Below are the code and all the weights of a small trained network. Each question names an input and a target symbol and asks about switching units off, where a switched-off unit gives its printed mean instead of its output.

import numpy as np


def w(rows, s, z=0):
    codes = np.array(rows[::2]) - 128.0
    scale = np.full(codes.shape[1], s)
    scale[-1] = z or s
    return codes * scale


def softmax(a):
    e = np.exp(a - a.max(-1, keepdims=True))
    return e / e.sum(-1, keepdims=True)


def log_softmax(a):
    a = a - a.max(-1, keepdims=True)
    return a - np.log(np.exp(a).sum(-1, keepdims=True))


def net(x, mask):
    ids = ['βγεζλμξσω'.index(c) for c in x.split()]
    T = len(ids)
    res = E[ids] + P[:T]
    u = 0
    for l in range(2):
        r = res
        for j in range(3):
            rows = slice(4 * j, 4 * j + 4)
            q, k, v = (r @ M[l][rows].T for M in (Q, K, V))
            z = softmax(np.where(np.tri(T) > 0, q @ k.T / 4**0.5, -1e9)) @ v
            o = O[l][rows]
            res = res + np.where(mask[u + j], z, o[:, -1]) @ o[:, :-1]
        u += 3
    return log_softmax(res[-1] @ U[:, :-1].T + U[:, -1])


Q, K, V, O = {}, {}, {}, {}
E = w([
[32,91,125,142,112,63,143,100,139],'β',
[193,170,162,42,78,45,78,100,150],'γ',
[78,89,210,89,112,214,77,99,179],'ε',
[84,22,152,103,121,171,198,131,63],'ζ',
[85,37,195,114,129,109,97,113,118],'λ',
[117,134,201,200,79,110,220,67,97],'μ',
[124,61,137,155,200,109,200,92,130],'ξ',
[155,114,109,187,92,3,161,189,154],'σ',
[168,82,115,38,82,148,161,242,182],'ω',
],0.017)
P = w([
[209,97,37,82,58,129,173,1,242],'0',
[239,94,189,62,57,89,127,196,48],'1',
[197,126,174,110,97,105,139,188,65],'2',
[152,161,173,133,136,97,156,177,69],'3',
[118,167,153,165,162,79,104,171,122],'4',
[57,210,175,184,195,71,129,156,126],'5',
[33,234,150,188,238,95,152,51,147],'6',
],0.0088)
Q[0] = w([
[124,129,125,148,166,125,61,122,58],'L0H1',
[168,133,112,98,145,123,107,106,161],'L0H1',
[114,147,106,83,170,167,30,161,157],'L0H1',
[125,125,180,133,99,118,159,82,156],'L0H1',
[52,82,133,155,132,137,63,64,112],'L0H2',
[156,189,254,92,102,97,86,58,133],'L0H2',
[202,194,126,36,97,113,114,134,180],'L0H2',
[117,93,181,31,125,211,185,192,189],'L0H2',
[180,151,175,130,118,193,108,112,124],'L0H3',
[86,83,87,170,135,227,143,152,142],'L0H3',
[84,105,163,115,111,88,144,94,176],'L0H3',
[106,165,159,107,103,147,71,134,154],'L0H3',
],0.014)
K[0] = w([
[118,99,147,190,143,90,96,107,125],'L0H1',
[125,185,120,116,129,118,120,143,79],'L0H1',
[120,177,190,159,174,153,102,186,78],'L0H1',
[118,136,152,73,184,126,116,124,143],'L0H1',
[80,86,120,156,131,141,65,66,145],'L0H2',
[121,158,232,109,91,119,52,99,55],'L0H2',
[241,170,136,77,61,109,90,174,109],'L0H2',
[135,98,154,68,111,255,130,227,157],'L0H2',
[164,101,155,118,80,196,112,87,139],'L0H3',
[68,89,144,111,97,174,169,177,120],'L0H3',
[79,160,164,154,174,119,97,119,143],'L0H3',
[114,152,108,106,91,153,35,108,156],'L0H3',
],0.015)
V[0] = w([
[23,9,103,57,115,221,137,86,136],'L0H1',
[69,67,120,118,71,66,64,179,125],'L0H1',
[1,198,29,109,17,133,106,114,128],'L0H1',
[116,185,150,125,229,120,117,193,222],'L0H1',
[69,144,123,132,159,175,129,53,100],'L0H2',
[135,97,74,52,207,209,112,152,104],'L0H2',
[98,94,100,227,142,81,127,158,230],'L0H2',
[130,14,131,135,21,87,148,91,135],'L0H2',
[98,164,171,177,139,72,148,92,54],'L0H3',
[66,160,193,122,209,68,118,112,112],'L0H3',
[85,98,147,118,89,99,67,54,103],'L0H3',
[212,136,96,164,198,194,101,128,120],'L0H3',
],0.0066)
O[0] = w([
[192,169,94,87,179,110,131,164,133,135],'L0H1',
[96,142,198,94,131,124,141,165,140,160],'L0H1',
[104,140,69,73,205,191,73,115,102,85],'L0H1',
[133,96,158,160,108,102,2,79,169,42],'L0H1',
[189,107,83,116,102,76,175,205,146,43],'L0H2',
[153,196,153,166,71,39,130,82,127,29],'L0H2',
[166,69,182,63,163,165,129,89,155,106],'L0H2',
[126,113,91,122,223,143,140,78,176,255],'L0H2',
[136,103,120,71,137,146,73,126,92,170],'L0H3',
[184,96,107,130,82,117,130,101,84,157],'L0H3',
[192,151,122,145,181,156,102,153,102,161],'L0H3',
[97,134,69,116,96,107,87,130,133,27],'L0H3',
],0.008,0.0062)
Q[1] = w([
[183,82,137,143,86,121,125,205,134],'L1H1',
[186,9,136,25,52,142,137,138,99],'L1H1',
[153,209,71,157,123,102,99,113,158],'L1H1',
[39,231,128,205,172,138,79,104,162],'L1H1',
[78,98,142,182,233,169,221,148,127],'L1H2',
[167,132,91,104,130,109,190,98,84],'L1H2',
[178,151,204,67,124,140,44,88,129],'L1H2',
[87,172,146,42,95,105,170,103,180],'L1H2',
[47,86,107,233,134,94,171,120,120],'L1H3',
[108,130,164,216,112,128,108,112,98],'L1H3',
[117,46,125,166,164,132,139,146,98],'L1H3',
[73,158,194,141,115,101,102,138,128],'L1H3',
],0.012)
K[1] = w([
[170,139,117,88,158,191,171,88,116],'L1H1',
[197,70,78,63,154,125,160,14,208],'L1H1',
[132,113,173,179,158,134,140,155,95],'L1H1',
[78,157,252,208,80,113,95,181,82],'L1H1',
[121,131,122,81,118,134,165,112,174],'L1H2',
[116,127,100,101,109,140,128,87,139],'L1H2',
[127,157,179,137,92,157,81,161,86],'L1H2',
[138,146,133,176,131,113,88,148,163],'L1H2',
[99,96,110,173,152,77,196,130,121],'L1H3',
[75,139,124,158,140,80,142,155,110],'L1H3',
[126,103,134,134,170,127,153,129,107],'L1H3',
[131,147,156,140,128,111,142,165,118],'L1H3',
],0.017)
V[1] = w([
[170,55,96,107,144,129,184,127,188],'L1H1',
[148,125,120,8,102,157,122,72,140],'L1H1',
[210,47,212,52,69,143,144,204,92],'L1H1',
[150,144,217,156,34,171,154,184,143],'L1H1',
[18,111,151,217,254,250,133,144,101],'L1H2',
[233,76,77,94,165,59,183,98,34],'L1H2',
[81,74,133,204,193,9,195,208,197],'L1H2',
[141,199,66,207,25,210,208,134,133],'L1H2',
[59,190,212,126,213,26,140,225,76],'L1H3',
[183,230,175,131,77,210,160,209,125],'L1H3',
[65,252,48,175,69,141,139,171,124],'L1H3',
[118,72,133,168,172,132,202,198,64],'L1H3',
],0.007)
O[1] = w([
[135,129,81,162,75,162,127,137,104,254],'L1H1',
[161,114,68,190,111,137,134,223,98,197],'L1H1',
[111,211,238,185,122,196,171,180,133,87],'L1H1',
[185,196,162,193,109,182,213,126,129,70],'L1H1',
[18,149,168,51,66,232,73,89,107,123],'L1H2',
[147,110,182,80,136,19,125,106,152,140],'L1H2',
[176,184,149,162,121,86,21,75,101,165],'L1H2',
[185,2,180,125,174,152,109,135,65,110],'L1H2',
[142,160,20,128,175,124,182,76,127,143],'L1H3',
[181,67,133,92,94,177,186,61,155,117],'L1H3',
[102,70,68,73,118,107,89,84,124,40],'L1H3',
[126,103,156,132,200,103,168,89,150,171],'L1H3',
],0.0087,0.015)
U = w([
[122,128,82,90,130,159,155,126,146,79],'β',
[94,56,91,188,143,144,223,128,188,34],'γ',
[197,77,61,102,3,182,178,148,175,186],'ε',
[164,110,88,71,134,144,159,32,139,139],'ζ',
[157,166,155,97,102,153,229,135,181,206],'λ',
[128,47,156,126,78,171,179,86,149,141],'μ',
[144,75,126,188,77,118,143,82,167,81],'ξ',
[78,105,108,190,98,163,154,22,160,212],'σ',
[181,109,76,179,146,200,122,86,105,2],'ω',
],0.0056,0.0046)

Each question gives the input, a string of symbols that net reads in full, and the target symbol t.
The units are the heads (4 rows each of Q, K, V and O). Each row of codes is followed by its name. A weight is (code - 128) times the scale printed after its matrix; where a second scale follows, it is the last column's (O and U).
mask holds one flag per head, layer by layer. A switched-off head (its flag False) gives its mean, the last column of its rows in O, instead of its output. The means were averaged over made-up inputs and are rounded, as every weight is.
A unit's drop is (log p(t) with every unit on - log p(t) with that unit switched off) / (log p(t) with every unit on - log p(t) with every unit switched off).
The circuit of an input: a set's keep is (log p(t) with only the set's units on - log p(t) with every unit switched off) / (log p(t) with every unit on - log p(t) with every unit switched off). Starting from all 6 units, units are removed one at a time, each time the one whose removal leaves the highest keep (on an exact tie, the one counted first), for as long as the keep stays at least 0.8.
circuit, biggest first: the units of the circuit, biggest drop first
unit that matters most: the unit with the biggest drop
which heads matter: for each layer, one digit per head in row order, 1 if its drop is at least 0.15 and else 0, layers parted by /
input ω γ σ γ σ, target ω: which heads matter : 011 / 010
input β ζ ζ, target β: unit that matters most : L0H1
input ω ε μ ξ σ ω, target λ: which heads matter : 110 / 100
input ε σ λ β ζ ζ, target ε: which heads matter : 100 / 001
input ζ σ μ μ, target ζ: circuit, biggest first : (L0H3, L0H1, L1H2, L1H3)
input λ μ λ γ γ γ ω, target ε: circuit, biggest first : (L0H2, L1H3)
input μ β λ, target μ: which heads matter : 110 / 011
input ω ζ λ, target ω: which heads matter : 001 / 010
input ω ε ω μ λ ξ γ, target ε: circuit, biggest first : (L0H2, L1H3, L1H2)
input ω γ γ ε, target ε: which heads matter : 010 / 001
input σ λ ζ γ ξ, target σ: which heads matter : 111 / 010
input λ ξ ω λ, target λ: which heads matter : 100 / 011
input ξ γ γ ε ξ ω ε, target λ: which heads matter : 100 / 100
input ε ω ω λ, target ε: which heads matter : 110 / 001
input λ γ ζ ξ, target λ: unit that matters most : L0H1
input ζ ξ β, target ζ: circuit, biggest first : (L0H1, L0H3, L0H2, L1H2)
input γ ξ γ ω ξ ω μ, target γ: which heads matter : 010 / 011
input ξ λ μ β, target ξ: circuit, biggest first : (L1H2, L0H1, L1H3, L0H2)
input σ β ε, target ε: circuit, biggest first : (L0H2, L1H3, L1H1)
input ω β γ μ ω, target λ: which heads matter : 111 / 100
input ζ ε λ ξ σ ω ξ, target ζ: circuit, biggest first : (L0H3, L0H1, L1H2)
input ε μ γ β σ, target ε: unit that matters most : L0H1
input σ β ξ ξ ξ ξ ζ, target σ: circuit, biggest first : (L1H2, L0H1, L0H2, L0H3)
